Below is a small trained network, with its code and all its weights. Each question gives an input and a class and asks what happens when units are switched off, that is, made to give their printed mean instead of their output.

import numpy as np


def w(rows, s, z=0):
    codes = np.array(rows[::2]) - 128.0
    scale = np.full(codes.shape[1], s)
    scale[-1] = z or s
    return codes * scale


def norm(h):
    return h / np.sqrt((h * h).mean(-1, keepdims=True) + 1e-5)


def f(y):
    return y / 2 * (1 + np.tanh(0.7978845608 * (y + 0.044715 * y**3)))


def log_softmax(a):
    a = a - a.max(-1, keepdims=True)
    return a - np.log(np.exp(a).sum(-1, keepdims=True))


def net(x, mask):
    res = np.array(x, float).reshape(1, 6) / 4 @ E
    u = 0
    for l in range(2):
        y = f(norm(res) @ A[l][:, :-1].T + A[l][:, -1])
        res = res + np.where(mask[u : u + 9], y, B[l][:, -1]) @ B[l][:, :-1]
        u += 9
    return log_softmax(norm(res)[-1] @ U[:, :-1].T + U[:, -1])


A, B = {}, {}
E = w([
[153,208,71,144,169,150],'x0',
[111,120,78,136,2,252],'x1',
[214,144,171,163,91,127],'x2',
[95,117,149,205,150,133],'x3',
[128,130,128,128,126,122],'x4',
[205,26,22,151,184,109],'x5',
],0.0076)
A[0] = w([
[118,96,66,151,66,170,52],'L0N1',
[130,208,33,163,153,153,39],'L0N2',
[175,118,94,3,85,117,48],'L0N3',
[83,92,121,253,125,136,88],'L0N4',
[114,29,154,121,94,118,51],'L0N5',
[97,47,164,101,90,117,50],'L0N6',
[39,103,65,82,153,137,38],'L0N7',
[229,131,157,159,83,128,47],'L0N8',
[173,41,72,151,144,143,2],'L0N9',
],0.015,0.0056)
B[0] = w([
[157,36,121,64,111,95,254],'L0N1',
[221,181,151,183,90,66,216],'L0N2',
[168,203,189,91,224,233,214],'L0N3',
[169,183,177,66,217,236,206],'L0N4',
[213,182,123,182,100,75,184],'L0N5',
[181,194,165,193,100,90,179],'L0N6',
[103,55,131,254,139,172,216],'L0N7',
[95,55,125,244,132,167,202],'L0N8',
[17,192,22,96,115,93,243],'L0N9',
],0.024,0.0052)
A[1] = w([
[33,168,113,102,55,124,154],'L1N1',
[72,86,143,215,128,169,49],'L1N2',
[159,29,159,68,217,10,92],'L1N3',
[192,175,124,174,56,94,2],'L1N4',
[190,83,118,59,38,161,80],'L1N5',
[104,86,114,164,107,123,116],'L1N6',
[25,192,202,117,7,176,81],'L1N7',
[107,148,160,117,148,163,113],'L1N8',
[136,94,140,81,34,175,23],'L1N9',
],0.017,0.0042)
B[1] = w([
[68,132,66,117,89,137,181],'L1N1',
[180,37,95,170,88,143,254],'L1N2',
[50,64,202,94,97,127,210],'L1N3',
[159,147,166,96,101,42,226],'L1N4',
[32,110,214,140,160,105,204],'L1N5',
[113,105,97,141,133,176,173],'L1N6',
[83,199,5,136,158,108,203],'L1N7',
[176,115,118,63,116,159,180],'L1N8',
[122,91,191,70,99,131,163],'L1N9',
],0.025,0.007)
U = w([
[193,196,163,155,106,44,109],'0',
[52,171,14,112,130,141,200],'1',
[169,57,103,202,127,192,238],'2',
[56,85,199,74,140,150,171],'3',
[182,184,155,84,212,253,8],'4',
],0.015,0.0012)

Each question gives the input, the list of numbers given to net, and the class t.
The units are the neurons (one row each of A and B). Each row of codes is followed by its name. A weight is (code - 128) times the scale printed after its matrix; where a second scale follows, it is the last column's (A, B and U).
mask holds one flag per neuron, layer by layer. A switched-off neuron (its flag False) gives its mean, the last column of its row in B, instead of its output. The means were averaged over made-up inputs and are rounded, as every weight is.
A unit's drop is (log p(t) with every unit on - log p(t) with that unit switched off) / (log p(t) with every unit on - log p(t) with every unit switched off).
The circuit of an input: a set's keep is (log p(t) with only the set's units on - log p(t) with every unit switched off) / (log p(t) with every unit on - log p(t) with every unit switched off). Starting from the 12 units with the biggest drops (on a tie, the unit counted first), units are removed one at a time, each time the one whose removal leaves the highest keep (on an exact tie, the one counted first), for as long as the keep stays at least 0.8.
units of the circuit, in order: the units of the circuit, biggest drop first
k most important neurons: the k neurons with the biggest drops, biggest first
top k neurons in layer l: the k neurons of layer l with the biggest drops, biggest first
input [1,-6,8,-6,-1,3], class 2: units of the circuit, in order -> L0N8
input [-7,6,-7,2,-8,-7], class 0: top 3 neurons in layer 0 -> L0N6, L0N9, L0N5
input [-8,-8,3,-3,7,-2], class 0: 2 most important neurons -> L0N6, L0N1
input [3,5,-3,-5,-7,4], class 3: 3 most important neurons -> L0N1, L0N4, L1N5
input [5,-5,-6,0,6,-7], class 1: 4 most important neurons -> L0N1, L0N8, L0N3, L0N4
input [0,-3,1,-5,4,-6], class 1: 3 most important neurons -> L0N1, L0N4, L1N7
input [-4,2,6,-8,-5,-3], class 4: 2 most important neurons -> L0N3, L0N7
input [4,4,-5,4,-4,-4], class 2: 3 most important neurons -> L0N7, L0N5, L0N6
input [6,-7,-7,-2,-5,3], class 2: 2 most important neurons -> L0N7, L0N1
input [-3,-5,1,-1,-2,3], class 3: top 2 neurons in layer 0 -> L0N2, L0N6
input [2,6,-6,-7,-4,2], class 4: 3 most important neurons -> L0N3, L0N8, L0N7
input [-6,7,1,5,-8,0], class 3: top 2 neurons in layer 0 -> L0N1, L0N2
input [8,-6,4,-6,5,7], class 0: top 3 neurons in layer 0 -> L0N2, L0N1, L0N4
input [3,-6,0,-2,-3,3], class 3: units of the circuit, in order -> L1N3
input [-7,2,-4,6,4,-4], class 0: top 2 neurons in layer 0 -> L0N6, L0N5
input [-6,-1,3,5,7,8], class 1: 2 most important neurons -> L0N9, L0N2
input [3,-6,5,-4,4,0], class 3: top 2 neurons in layer 0 -> L0N9, L0N7
input [-7,2,6,8,5,6], class 4: 3 most important neurons -> L0N4, L0N2, L1N2
input [2,8,-6,0,5,7], class 3: 4 most important neurons -> L0N1, L0N8, L1N5, L1N7
input [7,4,1,3,3,8], class 1: top 3 neurons in layer 0 -> L0N9, L0N5, L0N6
input [-8,-2,-8,2,-4,5], class 0: units of the circuit, in order -> L0N5
input [-4,2,-7,1,7,-1], class 2: top 2 neurons in layer 0 -> L0N7, L0N2
input [0,6,0,-7,-5,6], class 4: top 2 neurons in layer 0 -> L0N3, L0N9
input [6,-7,-5,-5,8,1], class 3: 2 most important neurons -> L1N3, L0N9
input [-7,-1,7,-2,7,8], class 1: 2 most important neurons -> L0N9, L0N2
input [5,-1,0,-5,-7,-3], class 0: top 2 neurons in layer 0 -> L0N2, L0N4
input [-1,3,-3,-7,8,6], class 4: units of the circuit, in order -> L0N3
input [-3,4,-7,-7,-4,0], class 2: top 2 neurons in layer 0 -> L0N7, L0N4
input [5,0,1,8,-3,-6], class 4: 2 most important neurons -> L0N4, L0N9
